Below are the code and all the weights of a small trained network. Each question names an input and a class and asks about switching units off, where a switched-off unit gives its printed mean instead of its output.

import numpy as np


def w(rows, s, z=0):
    codes = np.array(rows[::2]) - 128.0
    scale = np.full(codes.shape[1], s)
    scale[-1] = z or s
    return codes * scale


def f(y):
    return np.maximum(y, 0)


def log_softmax(a):
    a = a - a.max(-1, keepdims=True)
    return a - np.log(np.exp(a).sum(-1, keepdims=True))


def net(x, mask):
    res = np.array(x, float).reshape(1, 7) / 4 @ E
    y = f(res @ A[0][:, :-1].T + A[0][:, -1])
    res = res + np.where(mask, y, B[0][:, -1]) @ B[0][:, :-1]
    return log_softmax(res[-1] @ U[:, :-1].T + U[:, -1])


A, B = {}, {}
E = w([
[148,116,123,128,117,115,113,147],'x0',
[212,135,78,135,118,122,83,154],'x1',
[137,108,120,153,85,86,182,160],'x2',
[122,113,136,136,101,117,135,142],'x3',
[98,100,185,173,177,170,164,164],'x4',
[132,33,63,121,144,254,194,123],'x5',
[168,113,210,83,142,105,152,52],'x6',
],0.01)
A[0] = w([
[208,58,88,121,149,109,161,37,115],'n1',
[160,64,121,167,75,198,124,58,200],'n2',
[141,59,70,46,141,167,142,110,195],'n3',
[61,193,189,166,175,100,118,183,244],'n4',
[168,127,115,161,177,199,202,172,56],'n5',
[160,115,78,165,186,205,146,175,157],'n6',
[160,192,205,122,78,80,88,81,208],'n7',
[117,176,85,170,162,73,84,240,254],'n8',
[95,96,94,133,184,161,135,117,184],'n9',
[168,174,27,31,110,119,147,116,167],'n10',
[45,254,150,166,229,148,137,230,201],'n11',
[223,166,250,83,177,98,199,99,219],'n12',
[229,22,143,106,192,158,229,128,198],'n13',
[89,11,65,75,5,185,138,127,244],'n14',
[89,135,29,76,72,209,131,221,191],'n15',
],0.0074,0.0033)
B[0] = w([
[162,72,172,65,172,133,151,109,178],'n1',
[156,127,172,108,210,162,161,155,193],'n2',
[171,150,84,75,160,185,188,181,200],'n3',
[170,88,106,69,35,142,110,164,238],'n4',
[85,112,153,138,177,169,45,177,186],'n5',
[66,110,120,98,125,185,128,209,204],'n6',
[198,117,107,124,86,1,60,99,254],'n7',
[82,121,110,48,51,138,158,183,243],'n8',
[162,160,86,92,114,190,122,177,182],'n9',
[136,195,116,74,193,58,199,90,197],'n10',
[139,71,73,129,30,103,92,167,230],'n11',
[208,38,199,115,105,112,101,91,249],'n12',
[141,131,235,82,188,190,82,123,234],'n13',
[139,172,123,128,207,153,202,144,236],'n14',
[91,188,101,155,169,98,165,219,226],'n15',
],0.0077,0.0091)
U = w([
[31,254,93,95,107,51,132,110,204],'0',
[109,176,46,156,179,148,206,137,94],'1',
[134,128,73,137,92,133,135,163,208],'2',
[60,109,88,186,212,140,101,195,1],'3',
[164,154,96,155,132,50,156,3,79],'4',
[161,123,117,109,202,120,178,100,189],'5',
[140,118,192,158,138,85,113,99,120],'6',
[137,149,171,139,160,183,143,115,138],'7',
],0.01,0.0033)

Each question gives the input, the list of numbers given to net, and the class t.
The units are the neurons (one row each of A and B). Each row of codes is followed by its name. A weight is (code - 128) times the scale printed after its matrix; where a second scale follows, it is the last column's (A, B and U).
mask holds one flag per neuron, in row order. A switched-off neuron (its flag False) gives its mean, the last column of its row in B, instead of its output. The means were averaged over made-up inputs and are rounded, as every weight is.
A unit's drop is (log p(t) with every unit on - log p(t) with that unit switched off) / (log p(t) with every unit on - log p(t) with every unit switched off).
The circuit of an input: a set's keep is (log p(t) with only the set's units on - log p(t) with every unit switched off) / (log p(t) with every unit on - log p(t) with every unit switched off). Starting from the 12 units with the biggest drops (on a tie, the unit counted first), units are removed one at a time, each time the one whose removal leaves the highest keep (on an exact tie, the one counted first), for as long as the keep stays at least 0.8.
units of the circuit, in order: the units of the circuit, biggest drop first
unit that matters most: the unit with the biggest drop
k most important neurons: the k neurons with the biggest drops, biggest first
input [-5,-6,-4,7,2,-3,-3], class 2: units of the circuit, in order => [n11, n4]
input [-8,2,-4,-1,-7,1,-5], class 1: unit that matters most => n7
input [-4,-3,7,-2,-4,5,-1], class 1: units of the circuit, in order => [n12, n14]
input [1,-7,6,-4,0,-4,2], class 4: units of the circuit, in order => [n13, n6, n7, n8]
input [-8,-7,8,8,3,7,-1], class 3: 2 most important neurons => [n5, n13]
input [3,0,-8,3,4,7,-2], class 3: units of the circuit, in order => [n5, n6]
input [-6,-2,8,-8,-5,-8,1], class 4: 2 most important neurons => [n7, n12]
input [2,5,7,3,1,7,0], class 3: units of the circuit, in order => [n5, n15]
input [-6,-1,8,0,-6,0,-2], class 0: units of the circuit, in order => [n12, n10]
input [3,-4,-1,1,2,5,7], class 7: 3 most important neurons => [n13, n7, n10]
input [-1,-8,-6,6,6,-2,2], class 6: units of the circuit, in order => [n12, n3, n14]
input [-5,-7,7,-2,5,4,3], class 7: units of the circuit, in order => [n13, n7]
input [-3,7,3,4,5,8,2], class 7: 2 most important neurons => [n13, n1]
input [6,-7,-5,-5,1,3,-2], class 3: unit that matters most => n10
input [0,2,8,6,-6,-4,-1], class 0: 2 most important neurons => [n12, n8]
input [-4,6,-6,-7,6,-4,2], class 6: 2 most important neurons => [n12, n3]
input [4,5,-6,3,-7,5,0], class 1: 2 most important neurons => [n12, n15]
input [3,2,-2,2,2,7,-8], class 3: 2 most important neurons => [n5, n6]
input [-5,-4,-7,-1,3,-5,4], class 6: 2 most important neurons => [n12, n10]
input [-3,-6,2,-7,3,3,-2], class 3: unit that matters most => n5
input [2,-2,0,1,8,-8,-7], class 2: 2 most important neurons => [n11, n4]
